Below are the code and all the weights of a small trained network. Each question names an input and a class and asks about switching units off, where a switched-off unit gives its printed mean instead of its output.

import numpy as np


def w(rows, s, z=0):
    codes = np.array(rows[::2]) - 128.0
    scale = np.full(codes.shape[1], s)
    scale[-1] = z or s
    return codes * scale


def f(y):
    return y / 2 * (1 + np.tanh(0.7978845608 * (y + 0.044715 * y**3)))


def log_softmax(a):
    a = a - a.max(-1, keepdims=True)
    return a - np.log(np.exp(a).sum(-1, keepdims=True))


def net(x, mask):
    res = np.array(x, float).reshape(1, 8) / 4 @ E
    y = f(res @ A[0][:, :-1].T + A[0][:, -1])
    res = res + np.where(mask, y, B[0][:, -1]) @ B[0][:, :-1]
    return log_softmax(res[-1] @ U[:, :-1].T + U[:, -1])


A, B = {}, {}
E = w([
[153,50,38,22,95,142],'x0',
[3,72,97,154,231,194],'x1',
[90,173,236,85,219,204],'x2',
[222,141,170,66,191,168],'x3',
[84,223,55,98,168,95],'x4',
[157,177,3,116,106,99],'x5',
[97,12,224,129,175,26],'x6',
[94,82,142,126,94,185],'x7',
],0.006)
A[0] = w([
[173,150,83,135,182,142,120],'n1',
[94,244,115,120,133,122,166],'n2',
[145,84,173,98,164,89,151],'n3',
[125,131,187,181,56,182,181],'n4',
[125,169,171,103,146,176,76],'n5',
[105,92,61,147,28,31,150],'n6',
[70,103,152,175,173,127,147],'n7',
[82,108,124,139,179,143,98],'n8',
[123,80,119,127,195,163,255],'n9',
[174,79,167,103,129,66,157],'n10',
],0.011,0.0054)
B[0] = w([
[124,192,166,134,151,71,160],'n1',
[186,137,79,178,108,54,221],'n2',
[121,203,97,145,177,100,191],'n3',
[144,80,85,156,115,88,201],'n4',
[131,117,66,123,100,116,168],'n5',
[179,113,3,94,44,137,254],'n6',
[43,155,184,109,215,164,207],'n7',
[109,134,144,103,159,161,170],'n8',
[85,167,86,80,111,113,221],'n9',
[133,174,122,154,124,59,196],'n10',
],0.011,0.0091)
U = w([
[132,186,145,151,156,79,187],'0',
[96,54,244,191,165,157,16],'1',
[198,131,181,32,89,214,3],'2',
[184,97,85,98,1,138,222],'3',
[42,144,150,25,164,193,122],'4',
],0.0087,0.0044)

Each question gives the input, the list of numbers given to net, and the class t.
The units are the neurons (one row each of A and B). Each row of codes is followed by its name. A weight is (code - 128) times the scale printed after its matrix; where a second scale follows, it is the last column's (A, B and U).
mask holds one flag per neuron, in row order. A switched-off neuron (its flag False) gives its mean, the last column of its row in B, instead of its output. The means were averaged over made-up inputs and are rounded, as every weight is.
A unit's drop is (log p(t) with every unit on - log p(t) with that unit switched off) / (log p(t) with every unit on - log p(t) with every unit switched off).
The circuit of an input: a set's keep is (log p(t) with only the set's units on - log p(t) with every unit switched off) / (log p(t) with every unit on - log p(t) with every unit switched off). Starting from all 10 units, units are removed one at a time, each time the one whose removal leaves the highest keep (on an exact tie, the one counted first), for as long as the keep stays at least 0.8.
units of the circuit, in order: the units of the circuit, biggest drop first
most important unit: the unit with the biggest drop
k most important neurons: the k neurons with the biggest drops, biggest first
drop of u: that unit's drop, to one decimal
input [5,3,1,3,-7,4,-7,7], class 2: units of the circuit, in order -> n6
input [4,-6,7,1,-7,2,5,0], class 0: units of the circuit, in order -> n6, n10
input [-4,1,-1,-8,8,-2,-8,0], class 3: units of the circuit, in order -> n7, n3
input [3,3,-2,6,-6,-1,-4,-5], class 2: units of the circuit, in order -> n6, n2, n7, n4
input [5,4,3,1,-1,7,0,3], class 4: units of the circuit, in order -> n6, n2
input [-3,-8,2,-4,8,5,8,-7], class 3: 2 most important neurons -> n6, n7
input [6,-7,4,3,-6,4,0,-2], class 0: 2 most important neurons -> n6, n10
input [1,-7,8,7,1,-5,-4,1], class 3: 2 most important neurons -> n5, n7
input [-7,-1,3,4,-2,-6,-8,2], class 3: 2 most important neurons -> n5, n4
input [-7,0,-1,-1,4,8,2,-2], class 3: drop of n6 -> 0.2
input [-2,6,3,1,-6,-4,6,7], class 4: drop of n9 -> 0.2
input [-2,6,3,-5,8,-6,1,-6], class 4: drop of n8 -> 0.1
input [-4,1,6,-3,-2,-6,5,-1], class 4: drop of n1 -> 0.0
input [-6,8,-3,-5,-7,5,8,-3], class 4: most important unit -> n7
